What can hang from each mark:
q_118: q_277 q_645
q_506: q_151 q_414
q_737: q_112 q_624
q_277: q_151 q_258 q_737
q_205: q_277
q_112: q_118 q_506
q_645: q_66 q_205 q_258 q_506
q_66: q_118 q_277 q_645
q_624: q_151 q_645 q_737
q_258: q_118 q_151 q_205 q_277 q_624
q_414: q_118 q_506

Every row comes from one small tree of marks. The marks that hang from a mark follow it in brackets, in the order of their numbers. Every link used is in the known rows. Which tree was each row made from?
Each row is shifted at random along 7 fixed directions that mean nothing.
Known rows:
q_737{q_624{q_151 q_645{q_258{q_205{q_277}} q_506}}}: [-141  360 -150 -152   25  192   92  -68 -293   -6   12 -200   49  -14
   59  155  282  198  127  233   -1  -17  189  -79 -126   93 -208  111
  105 -285  -93  176   -8 -240  305 -169  110 -134   59  250 -100  175
 -134 -158   -1  403  -74 -207]
q_737{q_112{q_118 q_506} q_624{q_151 q_645{q_205{q_277}}}}: [-226  302 -255 -113    4   69 -174  170 -185 -206   54 -240   68  129
 -161   88   -8  136 -105  -23  181  132  430 -109  -78  211  -90   25
   70    5 -194   98  -64 -242  521   -5  220   60 -189  110  -31   24
  -86  -84  -67   37  110 -111]
q_277{q_258{q_118 q_624{q_645{q_506{q_414}} q_737{q_112}}}}: [-343  228 -227 -172 -103  117   71  -26 -162   68   64 -342   44  135
  -17   37  115  207  150  222  -41  -58   42  -69 -228  129 -270  177
  151 -201  -36  130   40 -202  452  -92  242  -43  -13  239 -148  234
 -107  -79   74  398  -56 -227]
q_118{q_645{q_66{q_277} q_258 q_506}}: [ -90  273 -287 -283 -182  130  -29   63    6   73  138 -179   35   33
 -115  185  252  184  146  275  138    9 -110 -116  -93  172 -229  240
  135 -306  -56  165  100 -198  183  -31  217   -6  -25  103  -48  188
  -39  -77  -60  256 -164 -321]
q_277{q_151 q_258{q_118{q_645{q_506{q_414}}} q_205} q_737}: [ 157   56 -196 -241  -87   87 -253  389  198 -417  124  188   18  200
  -84  189   65  505 -321   41  -69  319 -109 -191  203  218  138  -15
  -23  142   17  -95  -47  326  140  145  348  176 -103  -91  337  -44
   80 -198 -321 -199 -352 -125]
q_414{q_118{q_277 q_645{q_205 q_258{q_624}}} q_506}: [  46   27  171  206  -93   13 -197  182   67  201 -215  186  -74  -62
  275 -108   94 -163   44   89 -116   39   -1  -13  373  -78 -116  -60
  -49   59  112  235 -176  -76 -197  -83  233  -36  303 -208  139  -82
  -72  207 -133 -360 -120 -250]
q_66{q_118{q_277{q_151 q_258 q_737{q_112 q_624}}} q_645}: [  15  206 -132  -90   74  348   56  173   -2  -80  260  161  276  176
  253  181  178  406   67  152  -69  -78  196 -148 -141  177  -94  -19
  -21 -220  -61  -34 -144   91  -69   85  199  -31  127  101 -167  232
    7 -215  -96  192 -254   -6]
q_112{q_118{q_645{q_66 q_258{q_151}}} q_506{q_414}}: [-152  181 -115  103  -70   45 -162   72 -245  -69 -200 -152  315 -112
  128  -50   86 -205  -15   47  350  -47  411    2 -159   29 -111  -16
    6 -242   13   87  -93 -228  154 -133  194  -54   94   14 -324  -36
  -77   67  169  -82    8 -162]
q_645{q_66 q_205 q_506{q_414}}: [ 148  158 -188 -392 -113 -137 -181  -81  328  -25   28   78  -12   30
 -120  329 -119  572 -171  141  115  347 -514 -282  234  -16  -67  193
 -111  365   -9   72  282  193  347  -31  418  260 -331 -169  271 -136
  -88  -31 -394 -147 -368 -315]
q_205{q_277{q_151 q_258{q_624{q_645 q_737}}}}: [  76   28   31  115 -134  151  -72  152  -56  -89  -87   79   -5 -131
   46  130  423 -126   40  198 -143  -57   45  -10   63  119 -163   18
  -12 -375  108  -43 -211 -166 -330  -12  127 -115  316  219 -156  185
   68 -100 -150   74 -268 -246]
q_624{q_151 q_645{q_205} q_737{q_112}}: [-130  210   68   76  133  -14   45  105 -130   15  -76  -89 -129  170
  193   16   -1  223   63 -142 -182  -39  -17   31    6   64   38   13
 -144   70 -150  -23   -7 -118  123   38  -70  -29  -98   12  126 -129
  -17  232 -142  -71  120 -266]
q_645{q_66 q_205 q_258{q_118 q_277} q_506}: [ -86  134 -404 -211   15    0 -145 -246 -116  -62  238 -252    9  -82
 -267  375  340  115 -178   70  295  175 -162 -185 -290   75  -28    3
   53 -266  -95 -105  207 -178  307  -13   76  188 -282   92   79  -70
  188  -11 -236   23 -324 -310]
q_66{q_118 q_277 q_645{q_205 q_506}}: [  21  313  -46  105   20  -70 -165  142   18   78   35   -7  185   85
  -34   57   28   95 -103  -44  177   88   98  -74  218   75    5  -95
   34  201 -247  134  -38  116   35  249  209  238 -150 -286  106 -174
   64  225 -334 -370   15 -108]
q_66{q_118 q_277{q_737} q_645{q_205}}: [ -39  233  -14  264  204   54   57  -53  -47  174  152  100  307   69
  307  115  118   62  -53  -77  103 -108  175  -19 -123  -20   56 -213
  -73   43 -176 -146  -31  121 -243  187  -36  145  -62 -162 -111 -145
  157  267 -241 -194  -82  -49]
q_277{q_258 q_737{q_624{q_151 q_645{q_205}}}}: [  96   75  -98  -95  111  115  -17    7   71 -132  111  153  168   -5
  293  260  210  294  -82  121  -12  124  -84 -162  -46   16  118   -8
 -198  -73   83 -135  -25  134  -83  -56  118   -9   48  137   19  -55
   14 -243 -202  103 -257 -116]
q_66{q_118{q_645{q_258{q_205 q_277 q_624}}}}: [-315   85 -411 -101  233  154  329 -384  -14  287  434  -59   40  -27
  308  290  191  116   -6  104  114  -59   31 -118 -538 -146 -142   62
  188 -386   56 -211  253 -147   55 -246 -182  -12   10  115 -242   81
  -42  -19  -44  392 -331  -81]
q_258{q_118 q_151 q_205{q_277{q_737}}}: [ -51  355  -99 -266  220  219  234  -66 -137 -215  160   44  -92  320
  209   68 -163  736  -79   80 -407  129  158  -40  -91  -60 -176  -24
  174  138    5   17  116  195  440 -126  247  -98  -45  -30  194  186
 -117 -134   50  341 -362  101]
q_66{q_118 q_277{q_151 q_737{q_112 q_624}} q_645}: [  64  101  101  390  -75   86 -307  421  -22  -77  -13  102  308  122
   10   -1  143 -153  -84 -170   59  -95  303   10  135  358   63 -226
  -50   31 -242  -18 -392   40 -248  440  174  219   -6 -152  -91  -50
  205  200 -289 -502  133  -47]
q_506{q_151 q_414{q_118{q_277}}}: [-224  320  -79 -108   36  -72 -119   68  -41  -37 -164  -64  157  149
  152  -53 -179  304  -78   63  -16   24  198 -112  -54 -130  -92 -152
   -9  314  -38   92   14   31  383  -55  298   63 -117  -76  -56  -18
 -204  107   11  -73  -89  -24]
q_645{q_205 q_258{q_151}}: [ 164  398  144   20   38 -107 -177  169 -329 -370 -276 -174  302  -46
  151  -91    9  175 -237  -50  130  233  190  -14  142  -88  130 -224
  -26   53  -85  202 -168  262  185   93  415  -91   81 -112  110 -150
   40 -172   53 -132   75   -6]
q_645{q_66 q_205 q_506}: [ -80  -67 -138  270   53 -101 -136 -290 -197  228 -103 -112   27 -236
   -9  197  345 -435  -60 -216  241  -72  -98   26 -268  -33  138 -114
 -156 -199   -9 -181   42 -317  -66  -31 -299  153 -141    6 -117 -295
  316  468 -246 -286  -25 -377]
q_112{q_118 q_506{q_151 q_414}}: [ -65  153   15 -248   26  414  125  139 -163  -21  -20  119  -15  197
  137   24  -89  509  225  145 -412 -183  155  -60   30  168 -293  127
   84 -129   98  172  -27 -138  236 -247  269 -269  193  212 -141  374
 -147  -86  148  277 -314 -155]
q_258{q_118{q_645} q_151 q_205{q_277} q_624{q_737{q_112}}}: [-206  267   72  239    3  -85   58  -12 -146  -36 -148 -160  120   49
  345 -170  -79  -46 -100   81   40  110  347   62 -167 -146 -335  -41
  180  -37   13   76  -57  -16  159  -58  321  -70  132 -143 -142   20
 -246   -1  187  102   20   38]
q_624{q_645{q_205 q_258{q_277} q_506{q_414{q_118}}} q_737}: [-126  250   44    5  153   73  -61    4 -331  -71   22 -190   53  108
  103   84  253  199   -6  -38   68  -89   22   47 -108   87   92 -126
  -42 -127 -292    2   20 -102  147   77  -14   21 -107   49  204 -171
   92  130 -200  -59    5 -332]
q_112{q_118{q_645{q_66 q_205}} q_506}: [  16  203   24  106  -57   37 -215  283 -205 -169 -173  -82  167   26
  -16 -104   12  -72  -81 -148  183   61  378   99  103  142    2  -98
   53  -42 -104  159 -176  -83  119   56  228   -7   18 -151   -3 -103
   71  106   27 -281  139 -158]
q_112{q_118{q_645{q_205{q_277}}} q_506}: [ 320  -41  228  205  -20  -39 -308  269  129 -257 -169  354  290 -173
  363  -33   36 -170 -258  -59  300  255  174  -18  365  -97   45 -148
 -163  -18  101   45 -184  174 -417    0  420  -20  337 -283   10 -265
  -37 -178 -185 -500 -152  -27]
q_118{q_645{q_66{q_277{q_737{q_624}}} q_205}}: [ 190    1  -33   -7  -69  138 -196  277  136 -164  286  122   60   65
 -109  292  255  163 -159 -148   75   84 -142   -8   39  368  124 -102
   73 -157 -224 -142  -96   20 -259  244   61  177 -146  -64  190  -45
  274  -30 -402 -237  -99 -301]
q_112{q_118{q_645} q_506}: [  39 -143 -180  -86 -238   25 -241  394  381  -51   88  185 -211   43
 -186   67  -88  -21  -88  -19  -53  196 -120  -64  372  243  -89  228
  114   28  144   67  -18 -102  -53  -51  269  100   41 -138  124   34
  -16   27 -224 -312 -179 -242]
q_258{q_151 q_205 q_277 q_624}: [-257  -16  -16  335   38  -76   27  -61 -260  132  -99 -253 -143 -138
   21  -28  129 -433 -116  -95  -57  -89  235  182 -304  -38 -207 -140
  400 -311   82  -70  -48 -248  -28  -28 -101  -56   80   64 -168   10
   31  246  100  -14   14 -147]
q_66{q_118 q_645{q_258}}: [   2   26  -20  191  -69  137  -19  123  -34  138   88   47   95  -36
   52   74  213  -99   66  -75  -89 -111  -22  -12  101  221  -20  -10
   59 -222  -34   14 -161  -95 -242   66   33   42  108  -35 -129   90
  181  172 -178 -179  -74 -203]
q_258{q_118 q_151 q_205 q_277{q_737{q_112 q_624{q_645}}}}: [-155  -42  -32  189 -178   -8 -130  173    8  -81   58  -97  -30    6
  -20   35   93 -113 -164   25  -45   82  100   12 -121  173 -345  -54
  265 -165   75  -78  -85 -100  -18  111  337   51   26    7 -124  154
  -35    0   12  -76 -158 -141]
q_506{q_151 q_414{q_118}}: [   3 -169  328  409  261  116  -91  -71 -263   89 -245  279  219  -69
  562  -45  118 -192  -24 -319 -148 -271  149   71  -83  -90  206 -426
 -243  -41   50 -175 -234  -75 -308  -77 -166  -55  208  -31 -165 -221
  112  323 -123 -448  -83  -74]
q_624{q_151 q_737{q_112{q_118{q_277}}}}: [-154  -81 -208   44  -52   -6  -94  142  249  -46  156   39 -252   79
  -80  179   29    6  -23  -87 -171   11 -161  -87  -67  142  -39  138
 -142  -78   24 -205   26 -306  -34  -19  -44  105  -62   89  -40   23
   88  163 -221 -117 -159 -254]
q_258{q_118{q_277{q_151}} q_205 q_624}: [-181   42 -434  -88  250  126   -7   12  -73 -249  491 -118  -84  149
 -162  289  116  219 -380 -257   88  175  236  -43 -383  150  141 -231
  346 -217 -239 -297   41  -43  314   19 -170  192 -259   50  143  -70
  204 -121 -247   48 -149   -7]
q_624{q_737{q_112{q_118{q_645} q_506}}}: [  49  -49  106  -58  189   44 -108  181  188 -132   68  225  -88  313
  330  -40 -305  298  -57 -249 -187   95 -139   19  150   14  216   49
 -188  248  -20  -10   29  116   99   25  119   57  -26 -217  347 -253
  -13   44 -210 -273   11  -10]
q_506{q_151 q_414{q_118{q_645{q_205{q_277{q_737}}}}}}: [-301  414   47  142  209  213  118 -107 -566    4 -148 -130  427   72
  453  -72  204  136   66   38   54 -301  590   43 -480 -102  -89 -371
  -36 -143 -130  -56 -120 -119  135  -99    2 -186   89  158 -361   77
  -35  153  197  205  -35  -65]
q_506{q_151 q_414{q_118{q_645}}}: [ -83   93 -204 -132    9  -65 -231  149  229 -162  104  140  256   60
  173  128  -92  300 -268  -10  221  214   40 -239   15  -32   41 -163
  -48  231   -2 -120   15  144  148  -57  321  167 -144 -114  -42 -127
 -164 -131 -203 -246 -213  -20]
q_66{q_277{q_258{q_118}} q_645{q_205 q_506{q_151}}}: [ -69   63 -365 -108   -1  210 -149  176   13  -22  413  -21  -33   83
 -322  344  371  136 -104    1   14   16  -41 -193  -74  360   40  -45
  169 -272 -138 -167   19 -162  -39  121  -56  169 -201  149   71   81
  261   49 -382  -82 -276 -287]
q_258{q_118 q_624{q_645{q_205 q_506}}}: [ -26   67   12   83   53   30    3  -20 -106   94  -20  -50   29   -3
  158   35   95   62  -29  -18   45  111   29    6   95   71 -112  -28
  137  -74  -69  109  -55    3  126  -50  162   12   50  -70   69  -68
  -73  -19 -152  -86  -45 -174]
q_112{q_118{q_277} q_506}: [ -92  -24 -248  -42   15  103  -69   33  114  -26  141   94   36  -67
   96  128   62  -88  -45   64  136   32  146  -71 -118  -51 -126   62
   10 -248  132  -62   44 -208  -43 -189  122  -33  166   69 -216   35
  -13  -81  -34   33 -263  -96]

Write each row's tree:
[  28  529  -23 -201   91  -30   65  147  -15 -249   -8  -65  196  120
  272   71  -36  651  -32  183   79  234   84 -123  121  -84 -126   28
 -113  134 -156  114   30  202  242  -38  403 -101  -26   -9   41  -43
 -268 -318  -31  202  -47  -94] => q_624{q_151 q_645{q_205} q_737}
[-226  145 -452 -325  -10   -5   62  -80  376  135  150   73 -133  122
   81  147 -230  292   18  317  -21  152  -54 -201  -86 -179 -267  345
  -15  155  256    9  320  -73  309 -280  254   43  -50   -2  -69   94
 -243  -14    0  251 -405  -82] => q_112{q_118{q_277{q_737}} q_506}
[-102   19   38   60    0   13  113  -70  -32  113   70  -92  -74  -76
  126   80   75  -28  -78   70  -96    7  -24   69 -153  -69 -305  -30
  361 -240   88    7   59  -37  -73  -48  183  -79  148   57  -80  119
  -49  -72    9  172 -179 -138] => q_258{q_205 q_277 q_624}
[-137  312  -36  168 -253 -127 -240  307  -56  -85 -211 -149  247   28
  -31 -145   46 -148  -98   65  205   85  320  -22   48   58 -194  -56
    6   70  -59  148 -170  -44   50  178  421   62   43 -163 -190   25
  -17  147    6 -190   97 -119] => q_66{q_118{q_645{q_205{q_277{q_737{q_112{q_506{q_151}}}}}}}}
[  71  199  -60 -213   -5  344  197 -117   31  187   82  234  127  -10
  445  177  187  451  282  418 -141  -63  -82 -214   43  -51 -428  197
  -69 -273  206  165   21  -54  -37 -291  363 -239  338   96 -213  326
 -269 -233   83  319 -533 -161] => q_414{q_118{q_645{q_66{q_277} q_258{q_151} q_506}}}
[ -36   25  120  138  103   61  -12  -59  -13  112 -170  225  106   11
  427   34   10   91   10   11 -136 -142   17  -11  -21 -146  -20 -152
 -185  112   76  -64  -51   29 -112  -72   62   11  149  -56  -92  -64
  -39  224 -126 -177 -249 -127] => q_506{q_414{q_118{q_277{q_151 q_737}}}}
[ 106  -36  -89 -221  266  228  113 -188  133  -44  126  390  -53  127
  482  273   85  417  -16  149 -318   16 -202 -188 -127 -187   91   52
 -303   -6  275 -238  124  149 -101 -147    5  -70  161  132  104   10
   -1 -126 -246  182 -577   10] => q_205{q_277{q_151 q_258 q_737{q_112}}}
[-234  358 -553 -386 -207  -92 -204  -24   28 -165  169 -328  158  -60
 -346  307  205  303 -240  351  398  296  -73 -383 -223   37 -215  100
   90 -110  -74   11  236 -104  484  -87  422  159 -256  154 -107  112
  -62 -203 -128  224 -364 -293] => q_645{q_205 q_258{q_118{q_277}} q_506{q_151 q_414}}
[ -48  212  -93  -63  386   97  160 -196   42  209  201  203   39  260
  437  156  -43  396   -1  -39  -49  -30  -32  -56 -133 -153  160  -42
 -147  195 -127  -78  198  176   64   36 -148  129 -118 -230  240 -249
    9  254 -313  -72 -207  -18] => q_66{q_118{q_645{q_205 q_506}} q_277{q_737}}
[ -70  197 -270 -337  197   68  197 -217  179  101  201   89 -156  178
  206  215 -186  540  -62  101 -131  196 -101 -152  -50 -109  -65  205
   77  171   77  -15  297   86  352 -233   91   75 -194 -139  252  -20
 -175   -9 -128  150 -368  -64] => q_112{q_118{q_645{q_66 q_258{q_205{q_277} q_624}}}}
[-197  284 -291  -54  248  -81    4 -200  -54   67   41 -114  115   53
  270  197  146   67 -110   42  269   55  150  -50 -477 -189  210  -70
 -127    1  -72 -168  180  -46  157  -28 -243  149 -256  -49   67 -293
   13  208 -122   75  -31 -136] => q_118{q_277{q_258 q_737{q_624{q_151}}} q_645{q_66 q_205}}
[ -39  101  135  209  -45  288   14  261 -384 -159   27 -144   51   42
   78  -26  401  -24  175  -79 -194 -224  150  165  -58  360  -73  -79
   76 -550 -166   10 -302 -273 -168   52   11 -209  236  221 -127  195
  182  -19   43   85   57 -297] => q_624{q_645{q_258{q_118 q_151}} q_737}
[  43  139  -92 -110  237   49  -94   85    2 -152   15  104  -62  216
  157  162   38  326 -165  -89 -127   88   39  -21  -94    2  282 -103
  -94  145  -70 -116   13  145  152  106  -96  147 -194  -85  354 -233
   84   95 -255 -116 -113  -70] => q_118{q_277{q_151 q_258{q_205} q_737{q_624{q_645{q_66}}}}}
[-195  337 -159 -147  -39  101  -50   68 -228 -169  145 -228  300   21
   27  109  162  266 -125   95  245    4  235  -68 -219   59 -128 -188
  191 -159 -191   29  -10  -16  238    8  309   -1  -35  101 -143  123
   -7 -159   -4  147 -118 -168] => q_506{q_414{q_118{q_645{q_205 q_258{q_277}}}}}
[-226  416 -100  -22  -31  -61   37    1 -139   26  -69 -305  194  101
  131  -37   48  177  140   74  143  -36  136   59 -183   -7 -164   43
  -15   -8 -157   89   14 -118  299    4  189  -11 -137   24 -164  -17
 -107   53   97  199  175 -184] => q_624{q_645{q_66} q_737}
